Below is a small trained network, with its code and all its weights. Each question gives an input and a target symbol and asks what happens when units are switched off, that is, made to give their printed mean instead of their output.

import numpy as np


def w(rows, s, z=0):
    codes = np.array(rows[::2]) - 128.0
    scale = np.full(codes.shape[1], s)
    scale[-1] = z or s
    return codes * scale


def f(y):
    return y / 2 * (1 + np.tanh(0.7978845608 * (y + 0.044715 * y**3)))


def softmax(a):
    e = np.exp(a - a.max(-1, keepdims=True))
    return e / e.sum(-1, keepdims=True)


def log_softmax(a):
    a = a - a.max(-1, keepdims=True)
    return a - np.log(np.exp(a).sum(-1, keepdims=True))


def net(x, mask):
    ids = ['ηθλμξω'.index(c) for c in x.split()]
    T = len(ids)
    res = E[ids] + P[:T]
    r = res
    for j in range(3):
        rows = slice(2 * j, 2 * j + 2)
        q, k, v = (r @ M[0][rows].T for M in (Q, K, V))
        z = softmax(np.where(np.tri(T) > 0, q @ k.T / 2**0.5, -1e9)) @ v
        o = O[0][rows]
        res = res + np.where(mask[j], z, o[:, -1]) @ o[:, :-1]
    y = f(res @ A[0][:, :-1].T + A[0][:, -1])
    res = res + np.where(mask[3:11], y, B[0][:, -1]) @ B[0][:, :-1]
    return log_softmax(res[-1] @ U[:, :-1].T + U[:, -1])


Q, K, V, O, A, B = {}, {}, {}, {}, {}, {}
E = w([
[139,80,114,162,89,155],'η',
[115,32,8,181,26,135],'θ',
[184,169,104,157,68,125],'λ',
[179,218,84,142,78,159],'μ',
[47,3,253,234,108,195],'ξ',
[58,81,253,6,241,175],'ω',
],0.0071)
P = w([
[137,184,75,81,168,190],'0',
[160,159,148,152,59,118],'1',
[160,61,101,66,91,142],'2',
[118,171,109,114,184,94],'3',
[108,155,160,150,47,150],'4',
[60,85,91,51,93,157],'5',
[89,181,123,105,142,39],'6',
[55,182,152,136,38,145],'7',
[34,74,105,49,127,141],'8',
[153,79,102,104,200,70],'9',
[252,89,157,157,148,149],'10',
[139,127,104,61,110,85],'11',
],0.011)
Q[0] = w([
[164,184,73,173,120,2],'h0',
[121,85,127,61,189,25],'h0',
[8,192,134,170,74,82],'h1',
[7,52,104,184,172,62],'h1',
[98,135,187,45,37,218],'h2',
[86,54,148,107,64,244],'h2',
],0.0079)
K[0] = w([
[194,113,27,147,165,51],'h0',
[174,146,121,24,104,63],'h0',
[49,176,81,94,83,96],'h1',
[177,121,47,154,38,144],'h1',
[46,115,196,56,184,105],'h2',
[1,112,181,97,176,119],'h2',
],0.01)
V[0] = w([
[49,207,229,68,154,56],'h0',
[243,254,79,61,249,187],'h0',
[136,94,126,31,217,75],'h1',
[184,61,192,171,222,130],'h1',
[22,165,200,106,135,82],'h2',
[177,201,201,148,163,34],'h2',
],0.0062)
O[0] = w([
[227,198,251,114,157,57,57],'h0',
[19,75,135,49,227,236,42],'h0',
[80,73,184,26,117,172,54],'h1',
[71,253,239,115,95,36,28],'h1',
[155,51,204,106,54,141,131],'h2',
[158,151,242,98,147,158,5],'h2',
],0.0062,0.0033)
A[0] = w([
[89,162,207,139,96,183,179],'n0',
[159,185,120,175,99,134,198],'n1',
[122,181,195,238,123,117,82],'n2',
[180,76,140,90,133,70,76],'n3',
[210,115,124,58,235,133,73],'n4',
[189,61,191,42,32,103,87],'n5',
[136,85,101,254,109,110,68],'n6',
[222,188,219,177,54,143,2],'n7',
],0.0079,0.0062)
B[0] = w([
[189,56,15,93,122,113,152],'n0',
[87,92,62,171,100,121,230],'n1',
[95,80,125,84,229,17,141],'n2',
[161,253,148,156,53,100,122],'n3',
[203,165,89,242,90,83,138],'n4',
[161,217,183,15,35,167,185],'n5',
[214,163,62,90,105,164,255],'n6',
[45,6,217,154,137,69,160],'n7',
],0.0074,0.0049)
U = w([
[8,108,146,99,205,112,254],'η',
[53,109,144,138,150,2,207],'θ',
[199,233,156,208,61,123,144],'λ',
[161,131,108,74,151,56,8],'μ',
[115,149,165,125,111,102,10],'ξ',
[103,165,213,44,62,128,164],'ω',
],0.0059,0.005)

Each question gives the input, a string of symbols that net reads in full, and the target symbol t.
The units are the heads (2 rows each of Q, K, V and O) and the neurons (one row each of A and B). Each row of codes is followed by its name. A weight is (code - 128) times the scale printed after its matrix; where a second scale follows, it is the last column's (O, A, B and U).
mask holds one flag per unit, heads first, then neurons. A switched-off unit (its flag False) gives its mean, the last column of its rows in O or B, instead of its output. The means were averaged over made-up inputs and are rounded, as every weight is.
A unit's drop is (log p(t) with every unit on - log p(t) with that unit switched off) / (log p(t) with every unit on - log p(t) with every unit switched off).
The circuit of an input: a set's keep is (log p(t) with only the set's units on - log p(t) with every unit switched off) / (log p(t) with every unit on - log p(t) with every unit switched off). Starting from all 11 units, units are removed one at a time, each time the one whose removal leaves the highest keep (on an exact tie, the one counted first), for as long as the keep stays at least 0.8.
circuit, biggest first: the units of the circuit, biggest drop first
most important unit: the unit with the biggest drop
top k neurons: the k neurons with the biggest drops, biggest first
heads that matter: for each layer, one digit per head in row order, 1 if its drop is at least 0.15 and else 0, layers parted by /
drop when u is switched off: that unit's drop, to one decimal
input θ ξ μ λ, target η: circuit, biggest first => (h0, n6)
input μ λ θ ω η λ ω μ θ, target ω: circuit, biggest first => (h2, n5)
input θ ω λ μ θ ξ ω θ ω, target ω: circuit, biggest first => (h2, h0, n5)
input ξ ω ξ, target ω: circuit, biggest first => (n5, h2, h1)
input μ η ξ θ ξ ξ θ θ θ ξ μ, target θ: most important unit => h1
input λ λ η ξ θ θ λ μ η ξ λ, target θ: circuit, biggest first => (h1, n7, n2, n6)
input μ θ μ ω λ, target ω: circuit, biggest first => (h2, h1, n5)
input θ ω θ λ θ θ ω θ ξ ω, target λ: circuit, biggest first => (n4, h0)
input θ ξ ω ω λ λ λ ω ξ, target ω: heads that matter => 101
input ω θ θ θ η θ η ξ η, target λ: circuit, biggest first => (h0, n7)
input ω η λ μ μ μ ω ξ μ, target ω: circuit, biggest first => (h2, n5, h0)
input ω θ η, target ω: circuit, biggest first => (n5, h1, h2)
input λ ξ ω, target ω: circuit, biggest first => (n5, h1, h0)
input μ ω λ θ ω η, target ω: most important unit => h2
input θ μ λ μ η θ ω μ, target ω: heads that matter => 011
input ω ω μ μ ξ, target θ: top 2 neurons => (n7, n2)
input θ ω ξ ξ λ, target θ: top 3 neurons => (n7, n2, n1)
input θ ω ω θ μ ξ θ θ μ θ ξ, target θ: heads that matter => 110
input θ λ λ μ, target η: heads that matter => 100
input θ ξ θ, target λ: top neuron => (n6)
input θ ξ μ λ μ, target θ: drop when h2 is switched off => 0.1
input μ θ θ ω ω ξ ω θ λ, target ω: drop when n5 is switched off => 0.4
input θ ω η θ θ ω θ ξ θ, target λ: drop when h0 is switched off => 0.8
input θ ω θ, target ω: drop when n0 is switched off => 0.0
